Here is a tiny trained network, its code and every weight. The questions are about switching its units off for an input and a target symbol, where a switched-off unit gives its printed mean instead of its output.

import numpy as np


def w(rows, s, z=0):
    codes = np.array(rows[::2]) - 128.0
    scale = np.full(codes.shape[1], s)
    scale[-1] = z or s
    return codes * scale


def f(y):
    return np.maximum(y, 0)


def softmax(a):
    e = np.exp(a - a.max(-1, keepdims=True))
    return e / e.sum(-1, keepdims=True)


def log_softmax(a):
    a = a - a.max(-1, keepdims=True)
    return a - np.log(np.exp(a).sum(-1, keepdims=True))


def net(x, mask):
    ids = ['ΓΔΞΠΦΨΩαεηλμστ'.index(c) for c in x.split()]
    T = len(ids)
    res = E[ids] + P[:T]
    u = 0
    for l in range(3):
        q, k, v = (res @ M[l].T for M in (Q, K, V))
        z = softmax(np.where(np.tri(T) > 0, q @ k.T / 2**0.5, -1e9)) @ v
        res = res + np.where(mask[u], z, O[l][:, -1]) @ O[l][:, :-1]
        u += 1
        y = f(res @ A[l][:, :-1].T + A[l][:, -1])
        res = res + np.where(mask[u : u + 8], y, B[l][:, -1]) @ B[l][:, :-1]
        u += 8
    return log_softmax(res[-1] @ U[:, :-1].T + U[:, -1])


Q, K, V, O, A, B = {}, {}, {}, {}, {}, {}
E = w([
[138,7,97,86,125],'Γ',
[132,94,142,134,130],'Δ',
[114,138,142,170,72],'Ξ',
[125,117,160,137,98],'Π',
[134,174,57,109,109],'Φ',
[155,68,116,113,206],'Ψ',
[150,137,227,83,129],'Ω',
[156,92,53,143,103],'α',
[95,99,100,134,195],'ε',
[183,165,124,239,146],'η',
[28,168,68,78,54],'λ',
[145,156,143,47,214],'μ',
[149,139,48,139,70],'σ',
[164,144,238,186,109],'τ',
],0.019)
P = w([
[115,16,123,230,114],'0',
[143,255,207,185,150],'1',
[133,210,191,170,170],'2',
[138,182,170,151,169],'3',
[132,165,154,131,174],'4',
[129,151,139,107,177],'5',
[117,132,131,96,184],'6',
[110,126,124,88,189],'7',
[100,110,114,88,202],'8',
[94,115,104,79,200],'9',
[94,118,95,77,197],'10',
],0.0047)
Q[0] = w([
[139,109,135,138,164],'0.h1',
[192,131,2,228,191],'0.h1',
],0.0059)
K[0] = w([
[37,39,125,128,61],'0.h1',
[146,164,5,254,167],'0.h1',
],0.0044)
V[0] = w([
[159,77,173,166,176],'0.h1',
[133,105,150,3,91],'0.h1',
],0.0067)
O[0] = w([
[92,198,184,82,149,142],'0.h1',
[229,84,238,2,78,4],'0.h1',
],0.0083,0.0034)
A[0] = w([
[42,114,81,145,119,180],'0.n1',
[195,144,94,119,126,90],'0.n2',
[31,107,93,1,4,198],'0.n3',
[182,67,224,209,107,106],'0.n4',
[120,109,180,114,140,48],'0.n5',
[133,94,83,216,254,185],'0.n6',
[182,141,243,88,91,5],'0.n7',
[46,151,47,55,119,127],'0.n8',
],0.0077,0.0025)
B[0] = w([
[72,164,134,122,72,219],'0.n1',
[149,158,118,127,151,140],'0.n2',
[148,56,107,184,159,175],'0.n3',
[194,159,205,148,131,167],'0.n4',
[131,132,119,132,71,136],'0.n5',
[129,143,94,37,110,255],'0.n6',
[119,188,158,114,126,150],'0.n7',
[204,182,142,255,168,187],'0.n8',
],0.0077,0.0075)
Q[1] = w([
[138,2,220,153,104],'1.h1',
[200,38,20,54,84],'1.h1',
],0.0069)
K[1] = w([
[69,35,214,134,87],'1.h1',
[107,102,61,45,2],'1.h1',
],0.0076)
V[1] = w([
[78,147,67,21,117],'1.h1',
[3,114,151,138,97],'1.h1',
],0.0059)
O[1] = w([
[191,114,111,2,172,5],'1.h1',
[170,80,178,165,53,43],'1.h1',
],0.01,0.0012)
A[1] = w([
[218,97,163,40,145,92],'1.n1',
[150,142,59,200,125,156],'1.n2',
[82,76,79,82,122,148],'1.n3',
[137,109,156,51,255,176],'1.n4',
[110,111,141,142,166,2],'1.n5',
[116,144,158,182,121,180],'1.n6',
[136,89,127,103,156,145],'1.n7',
[101,191,251,53,132,214],'1.n8',
],0.0088,0.0039)
B[1] = w([
[133,50,108,179,115,159],'1.n1',
[167,96,167,91,116,255],'1.n2',
[109,201,107,173,35,158],'1.n3',
[60,138,207,167,145,196],'1.n4',
[150,150,217,145,61,128],'1.n5',
[17,79,191,84,207,222],'1.n6',
[118,123,114,254,225,146],'1.n7',
[126,107,94,105,184,194],'1.n8',
],0.0069,0.0087)
Q[2] = w([
[166,86,85,253,196],'2.h1',
[88,171,201,49,150],'2.h1',
],0.0052)
K[2] = w([
[172,114,170,147,157],'2.h1',
[63,133,254,70,158],'2.h1',
],0.0083)
V[2] = w([
[27,73,177,1,47],'2.h1',
[99,195,121,129,104],'2.h1',
],0.0046)
O[2] = w([
[165,172,255,80,86,72],'2.h1',
[134,27,194,116,129,252],'2.h1',
],0.009,0.0011)
A[2] = w([
[121,203,131,116,133,5],'2.n1',
[165,65,91,207,2,249],'2.n2',
[134,171,192,177,207,221],'2.n3',
[179,124,32,62,149,187],'2.n4',
[71,141,144,48,150,221],'2.n5',
[215,196,168,117,174,16],'2.n6',
[124,65,86,191,143,46],'2.n7',
[124,159,28,67,101,206],'2.n8',
],0.0094,0.0026)
B[2] = w([
[188,5,99,171,39,147],'2.n1',
[163,95,90,63,16,188],'2.n2',
[234,35,62,98,82,255],'2.n3',
[129,252,226,155,209,183],'2.n4',
[104,247,113,47,212,192],'2.n5',
[124,91,60,166,1,147],'2.n6',
[64,129,204,87,173,166],'2.n7',
[198,135,164,199,119,191],'2.n8',
],0.0069,0.01)
U = w([
[218,121,2,205,64,142],'Γ',
[113,199,197,184,190,27],'Δ',
[111,161,189,107,70,114],'Ξ',
[150,97,211,162,153,37],'Π',
[94,125,121,137,105,201],'Φ',
[77,122,136,141,173,118],'Ψ',
[143,154,179,55,130,46],'Ω',
[138,99,66,102,148,126],'α',
[91,139,149,107,139,217],'ε',
[11,208,110,63,138,250],'η',
[124,46,21,188,86,142],'λ',
[99,127,118,132,131,169],'μ',
[103,123,111,145,120,73],'σ',
[27,134,168,198,163,28],'τ',
],0.009,0.0027)

Each question gives the input, a string of symbols that net reads in full, and the target symbol t.
The units are the heads (2 rows each of Q, K, V and O) and the neurons (one row each of A and B). Each row of codes is followed by its name. A weight is (code - 128) times the scale printed after its matrix; where a second scale follows, it is the last column's (O, A, B and U).
mask holds one flag per unit, layer by layer, with each layer's heads first. A switched-off unit (its flag False) gives its mean, the last column of its rows in O or B, instead of its output. The means were averaged over made-up inputs and are rounded, as every weight is.
A unit's drop is (log p(t) with every unit on - log p(t) with that unit switched off) / (log p(t) with every unit on - log p(t) with every unit switched off).
The circuit of an input: a set's keep is (log p(t) with only the set's units on - log p(t) with every unit switched off) / (log p(t) with every unit on - log p(t) with every unit switched off). Starting from the 12 units with the biggest drops (on a tie, the unit counted first), units are removed one at a time, each time the one whose removal leaves the highest keep (on an exact tie, the one counted first), for as long as the keep stays at least 0.8.
circuit, biggest first: the units of the circuit, biggest drop first
most important unit: the unit with the biggest drop
top k neurons: the k neurons with the biggest drops, biggest first
top k neurons in layer l: the k neurons of layer l with the biggest drops, biggest first
drop when u is switched off: that unit's drop, to one decimal
input Ξ Ξ ε, target η: most important unit	0.n6
input η Δ α η Π Ξ ε η μ, target α: top 4 neurons	[2.n3; 1.n4; 0.n6; 0.n8]
input Ξ λ τ Ξ, target τ: top 4 neurons	[1.n6; 0.n4; 0.n6; 0.n1]
input Φ Ξ μ τ Γ Φ Φ, target Δ: circuit, biggest first	[2.n4; 1.h1; 2.n3; 2.n8]
input Ξ Ξ Ξ, target Ξ: circuit, biggest first	[1.h1; 2.h1; 0.n8; 2.n2]
input Ξ η Ξ Ξ, target η: top 2 neurons in layer 0	[0.n6; 0.n8]
input Ξ Ξ Ξ λ, target λ: top 2 neurons	[0.n3; 2.n2]
input τ Ξ η Φ Δ, target η: top 2 neurons	[2.n3; 0.n8]
input Φ Φ Ξ η μ Φ Ξ σ Π Ξ η, target Δ: top 4 neurons	[0.n6; 2.n4; 2.n3; 0.n8]
input λ Ξ η, target Γ: top 2 neurons	[0.n6; 1.n6]
input Φ Φ μ Γ Ψ α ε Ω Ξ λ, target λ: top 2 neurons	[0.n3; 0.n6]
input Φ μ Ξ Π Φ, target Δ: top 3 neurons in layer 2	[2.n4; 2.n3; 2.n2]
input Ω ε τ Ξ, target τ: top 3 neurons in layer 0	[0.n6; 0.n4; 0.n1]
input η τ σ Δ Ξ Ξ Φ η η η Ξ, target η: most important unit	2.n3
input η τ ε Ξ μ, target α: top 4 neurons	[2.n3; 1.n4; 0.n6; 1.n8]
input Δ μ Ξ η Δ Φ, target Γ: top 2 neurons in layer 0	[0.n8; 0.n2]
input Ξ Π ε, target η: top 2 neurons in layer 2	[2.n5; 2.n8]
input Ξ Ξ Ξ Ξ Ξ, target Ξ: drop when 2.h1 is switched off	0.5
input η Ξ Ξ Ψ Ω λ σ Φ η, target Δ: drop when 2.n8 is switched off	0.4
input Ξ Δ Γ ε η Φ, target Γ: drop when 0.n8 is switched off	0.9
